Below is a small trained network, with its code and all its weights. Each question gives an input and a target symbol and asks what happens when units are switched off, that is, made to give their printed mean instead of their output.

import numpy as np


def w(rows, s, z=0):
    codes = np.array(rows[::2]) - 128.0
    scale = np.full(codes.shape[1], s)
    scale[-1] = z or s
    return codes * scale


def f(y):
    return y / 2 * (1 + np.tanh(0.7978845608 * (y + 0.044715 * y**3)))


def softmax(a):
    e = np.exp(a - a.max(-1, keepdims=True))
    return e / e.sum(-1, keepdims=True)


def log_softmax(a):
    a = a - a.max(-1, keepdims=True)
    return a - np.log(np.exp(a).sum(-1, keepdims=True))


def net(x, mask):
    ids = ['ΓΔΘΛΞΣΨαβεζημτφ'.index(c) for c in x.split()]
    T = len(ids)
    res = E[ids] + P[:T]
    u = 0
    for l in range(2):
        q, k, v = (res @ M[l].T for M in (Q, K, V))
        z = softmax(np.where(np.tri(T) > 0, q @ k.T / 2**0.5, -1e9)) @ v
        res = res + np.where(mask[u], z, O[l][:, -1]) @ O[l][:, :-1]
        u += 1
        y = f(res @ A[l][:, :-1].T + A[l][:, -1])
        res = res + np.where(mask[u : u + 8], y, B[l][:, -1]) @ B[l][:, :-1]
        u += 8
    return log_softmax(res[-1] @ U[:, :-1].T + U[:, -1])


Q, K, V, O, A, B = {}, {}, {}, {}, {}, {}
E = w([
[72,143,126,115],'Γ',
[121,157,74,189],'Δ',
[52,114,207,171],'Θ',
[189,131,75,133],'Λ',
[157,115,74,120],'Ξ',
[150,163,174,250],'Σ',
[107,146,126,111],'Ψ',
[145,170,118,116],'α',
[210,106,80,186],'β',
[195,247,103,138],'ε',
[167,78,79,117],'ζ',
[188,137,105,202],'η',
[154,115,94,162],'μ',
[206,101,84,87],'τ',
[88,118,96,153],'φ',
],0.016)
P = w([
[28,80,48,60],'0',
[141,238,141,111],'1',
[197,71,174,74],'2',
[83,103,111,245],'3',
[146,202,135,98],'4',
[194,72,177,54],'5',
[70,105,106,230],'6',
[153,144,165,117],'7',
[183,93,160,36],'8',
[61,116,69,168],'9',
],0.011)
Q[0] = w([
[192,246,171,84],'L0H0',
[79,53,86,254],'L0H0',
],0.0066)
K[0] = w([
[153,255,201,148],'L0H0',
[10,67,69,84],'L0H0',
],0.0073)
V[0] = w([
[21,2,121,164],'L0H0',
[195,114,159,250],'L0H0',
],0.0053)
O[0] = w([
[75,255,49,125,252],'L0H0',
[158,218,140,213,73],'L0H0',
],0.0082,0.0037)
A[0] = w([
[163,127,112,59,26],'L0N0',
[155,85,109,147,19],'L0N1',
[101,92,85,208,99],'L0N2',
[108,176,158,61,99],'L0N3',
[250,100,14,100,37],'L0N4',
[130,74,147,218,179],'L0N5',
[145,117,151,172,32],'L0N6',
[91,152,183,120,4],'L0N7',
],0.013,0.0042)
B[0] = w([
[141,218,222,148,145],'L0N0',
[27,255,141,214,119],'L0N1',
[61,140,226,96,223],'L0N2',
[68,24,192,139,161],'L0N3',
[44,165,246,184,254],'L0N4',
[148,161,63,32,203],'L0N5',
[71,156,34,162,122],'L0N6',
[175,84,101,252,156],'L0N7',
],0.0092,0.0053)
Q[1] = w([
[253,58,202,138],'L1H0',
[105,179,149,48],'L1H0',
],0.0072)
K[1] = w([
[196,249,154,145],'L1H0',
[2,135,64,27],'L1H0',
],0.0058)
V[1] = w([
[59,101,65,146],'L1H0',
[148,49,58,1],'L1H0',
],0.0072)
O[1] = w([
[254,62,98,220,255],'L1H0',
[132,105,123,78,35],'L1H0',
],0.0091,0.0054)
A[1] = w([
[87,114,102,141,21],'L1N0',
[146,101,98,62,6],'L1N1',
[169,166,117,156,236],'L1N2',
[29,140,75,178,50],'L1N3',
[28,127,156,150,160],'L1N4',
[156,119,162,83,34],'L1N5',
[110,167,173,170,2],'L1N6',
[244,171,155,130,23],'L1N7',
],0.011,0.0082)
B[1] = w([
[72,194,178,183,119],'L1N0',
[197,193,211,193,124],'L1N1',
[119,122,92,107,204],'L1N2',
[176,254,132,127,159],'L1N3',
[175,111,149,119,245],'L1N4',
[150,205,150,237,118],'L1N5',
[212,126,104,87,160],'L1N6',
[71,178,152,82,136],'L1N7',
],0.011)
U = w([
[106,39,125,150,140],'Γ',
[155,134,85,130,102],'Δ',
[128,130,81,248,184],'Θ',
[130,143,128,110,50],'Λ',
[120,129,135,103,153],'Ξ',
[119,184,97,122,134],'Σ',
[121,88,124,71,114],'Ψ',
[87,140,151,41,129],'α',
[131,167,116,143,2],'β',
[110,146,150,63,81],'ε',
[84,161,148,132,246],'ζ',
[140,156,85,94,104],'η',
[120,135,108,125,127],'μ',
[145,130,148,109,17],'τ',
[146,80,67,145,145],'φ',
],0.016,0.0058)

Each question gives the input, a string of symbols that net reads in full, and the target symbol t.
The units are the heads (2 rows each of Q, K, V and O) and the neurons (one row each of A and B). Each row of codes is followed by its name. A weight is (code - 128) times the scale printed after its matrix; where a second scale follows, it is the last column's (O, A, B and U).
mask holds one flag per unit, layer by layer, with each layer's heads first. A switched-off unit (its flag False) gives its mean, the last column of its rows in O or B, instead of its output. The means were averaged over made-up inputs and are rounded, as every weight is.
A unit's drop is (log p(t) with every unit on - log p(t) with that unit switched off) / (log p(t) with every unit on - log p(t) with every unit switched off).
The circuit of an input: a set's keep is (log p(t) with only the set's units on - log p(t) with every unit switched off) / (log p(t) with every unit on - log p(t) with every unit switched off). Starting from the 12 units with the biggest drops (on a tie, the unit counted first), units are removed one at a time, each time the one whose removal leaves the highest keep (on an exact tie, the one counted first), for as long as the keep stays at least 0.8.
circuit, biggest first: the units of the circuit, biggest drop first
k most important neurons: the k neurons with the biggest drops, biggest first
k most important neurons of layer l: the k neurons of layer l with the biggest drops, biggest first
input Θ Θ α τ, target Θ: circuit, biggest first => (L1H0 L0H0 L0N3 L0N4)
input Θ Γ ζ Θ η Θ Θ Θ φ τ, target Θ: circuit, biggest first => (L0H0 L1H0 L0N3 L0N4)
input Ξ ε Θ Θ α, target α: circuit, biggest first => (L0H0 L1H0)
input Γ Θ Γ Ψ, target Γ: circuit, biggest first => (L1H0 L1N3 L0H0 L0N2)
input Θ η Θ φ ε Θ Σ η Γ Ψ, target Θ: 4 most important neurons => (L0N5 L1N4 L1N6 L0N3)
input φ Θ Θ α, target φ: circuit, biggest first => (L1H0 L0N4 L0H0)
input Γ η Γ Γ Σ φ μ, target Γ: 2 most important neurons => (L0N2 L1N3)
input Θ Θ Σ α Θ Θ φ φ, target φ: 2 most important neurons of layer 0 => (L0N4 L0N0)
input Γ Δ Θ Θ, target Γ: circuit, biggest first => (L1H0 L0H0 L0N2)
input Θ Θ Θ, target Γ: 3 most important neurons => (L1N3 L0N4 L0N3)
input Θ Ψ ζ Γ τ, target τ: circuit, biggest first => (L0N4 L1N6 L0H0 L0N0)
input Γ Θ Θ φ, target Γ: circuit, biggest first => (L1H0 L0N2 L0H0)
input ζ Θ Ξ Θ Θ, target Θ: 3 most important neurons => (L0N7 L0N2 L0N4)
input ζ Θ Θ α Γ Θ ζ Ξ η ζ, target ζ: circuit, biggest first => (L0N4 L0N2)
input Γ Θ Λ Θ Θ μ Δ Θ Θ β, target Γ: 2 most important neurons => (L0N2 L0N3)
input Θ Θ Δ, target Θ: circuit, biggest first => (L0N5 L0H0 L1H0)
input Σ Θ Ψ η, target Σ: 2 most important neurons => (L0N6 L1N3)
input Θ Δ Θ Θ Θ, target Θ: circuit, biggest first => (L0N7 L0N2)
input φ τ ζ Ξ φ ε μ, target φ: 2 most important neurons => (L0N4 L0N3)
input Γ Ψ ζ τ, target Γ: 2 most important neurons => (L0N4 L1N3)
input φ Θ μ η α α ζ Δ ζ Ψ, target φ: most important neuron => (L0N4)
input Θ Γ Θ Θ Θ Δ Θ Σ, target Σ: most important neuron of layer 1 => (L1N7)
input ζ Θ α Ψ μ ζ, target τ: 2 most important neurons => (L0N4 L1N6)
input Γ ζ Θ Γ α φ η Θ Δ ζ, target Γ: 2 most important neurons => (L0N3 L0N4)
